Below are the code and all the weights of a small trained network. Each question names an input and a class and asks about switching units off, where a switched-off unit gives its printed mean instead of its output.

import numpy as np


def w(rows, s, z=0):
    codes = np.array(rows[::2]) - 128.0
    scale = np.full(codes.shape[1], s)
    scale[-1] = z or s
    return codes * scale


def f(y):
    return np.maximum(y, 0)


def log_softmax(a):
    a = a - a.max(-1, keepdims=True)
    return a - np.log(np.exp(a).sum(-1, keepdims=True))


def net(x, mask):
    res = np.array(x, float).reshape(1, 6) / 4 @ E
    y = f(res @ A[0][:, :-1].T + A[0][:, -1])
    res = res + np.where(mask, y, B[0][:, -1]) @ B[0][:, :-1]
    return log_softmax(res[-1] @ U[:, :-1].T + U[:, -1])


A, B = {}, {}
E = w([
[127,128,128],'x0',
[169,254,157],'x1',
[248,69,178],'x2',
[129,128,128],'x3',
[216,123,12],'x4',
[128,128,128],'x5',
],0.0088)
A[0] = w([
[153,134,89,114],'neuron 0',
[133,168,174,109],'neuron 1',
[106,126,149,111],'neuron 2',
[170,133,33,119],'neuron 3',
[59,166,107,25],'neuron 4',
[106,142,105,47],'neuron 5',
[93,67,153,124],'neuron 6',
[116,141,107,69],'neuron 7',
[94,138,154,130],'neuron 8',
[90,44,103,104],'neuron 9',
[120,95,122,85],'neuron 10',
[150,171,142,51],'neuron 11',
[113,91,114,33],'neuron 12',
[107,130,167,136],'neuron 13',
[87,160,81,40],'neuron 14',
[157,86,142,106],'neuron 15',
[110,107,122,73],'neuron 16',
[112,131,110,44],'neuron 17',
[177,106,165,94],'neuron 18',
[143,131,89,102],'neuron 19',
[185,116,165,44],'neuron 20',
[148,134,87,127],'neuron 21',
[90,73,110,111],'neuron 22',
[118,153,117,89],'neuron 23',
[176,108,148,38],'neuron 24',
[84,120,249,121],'neuron 25',
[132,197,119,82],'neuron 26',
[172,97,191,36],'neuron 27',
[56,159,51,70],'neuron 28',
[155,205,156,107],'neuron 29',
[130,127,85,114],'neuron 30',
[129,142,144,130],'neuron 31',
[150,183,139,93],'neuron 32',
[113,92,124,61],'neuron 33',
[183,124,168,5],'neuron 34',
[178,146,32,128],'neuron 35',
[107,150,115,41],'neuron 36',
[108,77,114,79],'neuron 37',
[153,202,148,79],'neuron 38',
],0.019,0.0029)
B[0] = w([
[87,129,128,165],'neuron 0',
[135,123,185,185],'neuron 1',
[87,152,123,158],'neuron 2',
[49,90,140,210],'neuron 3',
[161,111,52,204],'neuron 4',
[143,130,98,152],'neuron 5',
[131,134,187,185],'neuron 6',
[132,136,109,146],'neuron 7',
[91,106,106,176],'neuron 8',
[184,142,213,194],'neuron 9',
[146,144,154,149],'neuron 10',
[162,122,167,167],'neuron 11',
[139,162,165,150],'neuron 12',
[83,110,125,175],'neuron 13',
[154,137,68,183],'neuron 14',
[155,168,97,170],'neuron 15',
[142,136,144,143],'neuron 16',
[129,167,123,140],'neuron 17',
[142,148,65,182],'neuron 18',
[90,153,136,158],'neuron 19',
[159,150,72,180],'neuron 20',
[95,111,133,165],'neuron 21',
[177,105,178,175],'neuron 22',
[141,144,117,152],'neuron 23',
[152,137,75,170],'neuron 24',
[1,72,105,254],'neuron 25',
[169,131,178,191],'neuron 26',
[141,132,49,188],'neuron 27',
[172,160,38,217],'neuron 28',
[167,134,205,210],'neuron 29',
[99,141,130,157],'neuron 30',
[128,127,146,149],'neuron 31',
[153,140,182,182],'neuron 32',
[146,138,160,150],'neuron 33',
[167,142,84,174],'neuron 34',
[48,75,137,217],'neuron 35',
[147,126,107,153],'neuron 36',
[154,157,178,164],'neuron 37',
[165,136,198,201],'neuron 38',
],0.038,0.014)
U = w([
[11,137,134,2],'0',
[131,181,192,152],'1',
[125,180,57,202],'2',
],0.011,0.00058)

Each question gives the input, the list of numbers given to net, and the class t.
The units are the neurons (one row each of A and B). Each row of codes is followed by its name. A weight is (code - 128) times the scale printed after its matrix; where a second scale follows, it is the last column's (A, B and U).
mask holds one flag per neuron, in row order. A switched-off neuron (its flag False) gives its mean, the last column of its row in B, instead of its output. The means were averaged over made-up inputs and are rounded, as every weight is.
A unit's drop is (log p(t) with every unit on - log p(t) with that unit switched off) / (log p(t) with every unit on - log p(t) with every unit switched off).
unit that matters most: the unit with the biggest drop
top k neurons: the k neurons with the biggest drops, biggest first
drop when u is switched off: that unit's drop, to one decimal
input [8,8,5,7,7,3], class 1: top 3 neurons	[neuron 25; neuron 29; neuron 38]
input [-5,4,1,3,-3,4], class 1: unit that matters most	neuron 35
input [0,2,4,6,3,5], class 2: top 3 neurons	[neuron 25; neuron 20; neuron 34]
input [0,-2,5,3,-4,-3], class 2: top 2 neurons	[neuron 35; neuron 3]
input [7,1,6,8,6,4], class 0: top 4 neurons	[neuron 35; neuron 3; neuron 28; neuron 4]
input [-2,7,8,4,-3,8], class 2: top 3 neurons	[neuron 27; neuron 20; neuron 18]
input [-1,-4,1,1,-3,-4], class 1: top 2 neurons	[neuron 35; neuron 9]
input [4,8,0,-5,-6,-6], class 1: top 2 neurons	[neuron 29; neuron 38]
input [2,0,-2,6,1,1], class 2: top 3 neurons	[neuron 25; neuron 35; neuron 3]
input [-6,6,6,-2,6,3], class 0: drop when neuron 28 is switched off	0.6
input [8,2,2,5,8,-6], class 0: drop when neuron 16 is switched off	0.0
input [7,5,7,1,-1,-2], class 2: drop when neuron 27 is switched off	0.1
